Questions about the grid below. Counting starts at 0.
1) Report the entry in the bottom-right corner.
2) Report the entry at row 1, column 0.
3) Report the bottom-left entry.
4) Report the entry in the top-left corner.
5) Report the entry in row 2 and column 0.
6) Report the entry directly below the largest entry.
7) Report the entry in row 0 and column 1.
[[131 132 135 137 137 132]
 [130 134 131 129 128 134]
 [130 131 150 133 132 130]
 [138 129 138 132 131 139]
 [129 130 141 128 131 133]]
1) 133
2) 130
3) 129
4) 131
5) 130
6) 138
7) 132

data =
[[127 136 126 125 125]
 [129 121 131 123 120]
 [132 102 112 143 134]
 [126 124 127 131 128]
 [134 120 126 133 128]
 [127 138 133 125 134]]
Rows and columns are numbered from 0.
The entry at row 0, column 0?
Answer: 127
The entry just left of the smallest entry?
Answer: 132
The entry at row 0, column 1?
Answer: 136
The entry in the bottom-right corner?
Answer: 134
The entry in row 1 and column 2?
Answer: 131
The entry at row 1, column 0?
Answer: 129
The entry just right of 136: 126
The largest entry?
Answer: 143
The entry in the top-right corner -> 125
The bottom-left entry?
Answer: 127
The entry just right of the largest entry?
Answer: 134
The entry directly above the largest entry?
Answer: 123

W =
array([[139, 111, 150, 142, 145, 112, 129, 124, 132, 125, 135, 126, 120,
        137],
       [140, 120, 147, 132, 132, 126, 129, 124, 130, 126, 129, 118, 120,
        126],
       [132, 129, 130, 123, 125, 131, 125, 127, 130, 130, 127, 120, 125,
        121],
       [127, 132, 122, 121, 125, 130, 124, 128, 130, 132, 127, 125, 128,
        122],
       [132, 129, 130, 124, 126, 131, 126, 127, 130, 130, 127, 121, 125,
        122],
       [138, 122, 143, 130, 130, 128, 128, 125, 130, 127, 128, 118, 121,
        124],
       [117, 132, 110, 125, 132, 123, 125, 131, 129, 131, 130, 140, 134,
        133],
       [129, 131, 125, 121, 126, 130, 124, 128, 131, 132, 127, 123, 126,
        122],
       [125, 120, 126, 135, 142, 113, 127, 129, 131, 128, 134, 139, 129,
        140],
       [138, 122, 145, 131, 130, 128, 129, 125, 129, 126, 128, 118, 121,
        125],
       [122, 124, 121, 134, 139, 116, 127, 130, 130, 128, 133, 140, 131,
        139],
       [128, 119, 132, 137, 141, 115, 128, 128, 130, 127, 133, 135, 127,
        138],
       [125, 120, 127, 136, 142, 114, 128, 129, 130, 128, 134, 139, 129,
        140],
       [127, 131, 122, 121, 127, 128, 124, 128, 131, 132, 128, 126, 128,
        124],
       [117, 133, 108, 123, 131, 123, 123, 131, 130, 133, 130, 139, 134,
        131]])
Report the entry just left of the largest entry.
A: 111
The maximum: 150
The entry just right of the smallest entry -> 123

[130, 120, 128, 137, 135, 121, 129, 155, 123]
Read off the largest entry.
155
The entry just left of 135 -> 137

A =
[[134 119 125 132 131 127 123]
 [123 133 139 128 118 130 129]
 [120 128 129 129 119 114 122]
 [136 138 102 126 124 112 124]
 [123 132 128 126 116 119 121]
 [123 115 143 125 149 139 139]
 [118 121 129 128 120 112 116]
 [128 124 115 129 121 131 143]
 [125 125 137 128 122 127 130]
 [119 117 128 128 134 113 123]
 [122 145 140 131 116 130 141]
 [134 128 120 126 138 128 120]
 [131 124 120 129 129 129 130]
 [135 131 118 128 140 128 119]
 [133 141 122 125 126 129 137]]
Counting starts at 0.
The entry at row 0, column 1: 119
Find the entry at row 0, column 0.
A: 134
Find the entry directly below the largest entry.
A: 120
The entry in row 2 and column 2 -> 129
Find the entry in row 2 and column 0.
A: 120
Find the entry directly above the largest entry.
A: 116
The entry directly below the centre entry is 128
Find the top-right entry.
A: 123
Find the entry in row 1 and column 0.
A: 123
The entry in the bottom-right corner: 137
The entry just left of the centre entry -> 115
The entry just left of the smallest entry is 138
Find the entry in row 2 and column 1.
A: 128
Find the top entry of the column that holds the smallest entry.
A: 125
The entry just right of 145 is 140
The entry directly below 135 -> 133
The entry just right of the centre entry is 121
The entry just right of the smallest entry: 126
Find the smallest entry.
A: 102
